Here is a tiny trained network, its code and every weight. The questions are about switching its units off for an input and a class, where a switched-off unit gives its printed mean instead of its output.

import numpy as np


def w(rows, s, z=0):
    codes = np.array(rows[::2]) - 128.0
    scale = np.full(codes.shape[1], s)
    scale[-1] = z or s
    return codes * scale


def norm(h):
    return h / np.sqrt((h * h).mean(-1, keepdims=True) + 1e-5)


def f(y):
    return y / 2 * (1 + np.tanh(0.7978845608 * (y + 0.044715 * y**3)))


def log_softmax(a):
    a = a - a.max(-1, keepdims=True)
    return a - np.log(np.exp(a).sum(-1, keepdims=True))


def net(x, mask):
    res = np.array(x, float).reshape(1, 6) / 4 @ E
    u = 0
    for l in range(2):
        y = f(norm(res) @ A[l][:, :-1].T + A[l][:, -1])
        res = res + np.where(mask[u : u + 9], y, B[l][:, -1]) @ B[l][:, :-1]
        u += 9
    return log_softmax(norm(res)[-1] @ U[:, :-1].T + U[:, -1])


A, B = {}, {}
E = w([
[239,185,87,130],'x0',
[148,142,173,23],'x1',
[25,251,103,112],'x2',
[128,24,51,30],'x3',
[134,105,145,253],'x4',
[98,128,129,189],'x5',
],0.0051)
A[0] = w([
[194,11,144,196,211],'L0N1',
[121,161,151,182,172],'L0N2',
[101,150,63,235,181],'L0N3',
[157,114,153,79,233],'L0N4',
[136,141,77,117,186],'L0N5',
[147,91,127,127,6],'L0N6',
[119,93,100,144,107],'L0N7',
[105,173,109,98,26],'L0N8',
[73,118,198,35,104],'L0N9',
],0.013,0.0025)
B[0] = w([
[239,70,97,45,254],'L0N1',
[133,222,133,87,179],'L0N2',
[153,75,255,68,218],'L0N3',
[237,122,239,85,177],'L0N4',
[86,114,218,44,152],'L0N5',
[138,194,111,111,129],'L0N6',
[184,170,136,95,140],'L0N7',
[83,171,39,238,144],'L0N8',
[216,67,21,141,200],'L0N9',
],0.0051,0.0078)
A[1] = w([
[46,183,79,161,248],'L1N1',
[39,83,76,143,161],'L1N2',
[84,217,187,141,139],'L1N3',
[175,62,230,128,192],'L1N4',
[110,81,174,171,202],'L1N5',
[156,107,98,93,174],'L1N6',
[184,13,254,117,126],'L1N7',
[208,182,120,58,254],'L1N8',
[43,127,102,20,173],'L1N9',
],0.0085,0.0036)
B[1] = w([
[146,75,186,214,161],'L1N1',
[163,116,99,106,139],'L1N2',
[25,124,221,233,165],'L1N3',
[110,114,145,71,232],'L1N4',
[189,112,104,76,150],'L1N5',
[255,134,173,39,179],'L1N6',
[135,167,74,58,254],'L1N7',
[117,51,217,131,254],'L1N8',
[207,59,58,171,169],'L1N9',
],0.0093,0.008)
U = w([
[49,186,248,169,222],'0',
[174,107,45,149,6],'1',
[128,184,47,127,2],'2',
[72,205,56,81,9],'3',
[254,74,184,15,239],'4',
],0.0095,0.0036)

Each question gives the input, the list of numbers given to net, and the class t.
The units are the neurons (one row each of A and B). Each row of codes is followed by its name. A weight is (code - 128) times the scale printed after its matrix; where a second scale follows, it is the last column's (A, B and U).
mask holds one flag per neuron, layer by layer. A switched-off neuron (its flag False) gives its mean, the last column of its row in B, instead of its output. The means were averaged over made-up inputs and are rounded, as every weight is.
A unit's drop is (log p(t) with every unit on - log p(t) with that unit switched off) / (log p(t) with every unit on - log p(t) with every unit switched off).
k most important neurons: the k neurons with the biggest drops, biggest first
top k neurons in layer l: the k neurons of layer l with the biggest drops, biggest first
drop of u: that unit's drop, to one decimal
input [-3,-8,6,0,5,-2], class 0: most important neuron -> L0N1
input [4,-7,8,6,-3,-6], class 1: 3 most important neurons -> L0N1, L1N9, L0N8
input [-1,6,3,-3,-1,1], class 0: 2 most important neurons -> L0N1, L1N7
input [1,0,5,-1,-8,6], class 1: 2 most important neurons -> L1N9, L0N9
input [1,7,-2,-7,7,-1], class 0: 3 most important neurons -> L0N9, L0N2, L1N3
input [5,0,6,-1,-5,-5], class 0: top 2 neurons in layer 1 -> L1N7, L1N3
input [4,4,5,-1,-4,1], class 0: top 3 neurons in layer 0 -> L0N1, L0N8, L0N3
input [-1,1,-4,-7,-3,3], class 0: top 3 neurons in layer 0 -> L0N2, L0N9, L0N3
input [-5,-8,8,-2,-8,-8], class 1: 2 most important neurons -> L1N9, L0N9
input [4,-4,6,-6,3,-2], class 0: drop of L1N6 -> 0.0
input [-3,4,7,2,-5,8], class 1: drop of L0N8 -> 0.1
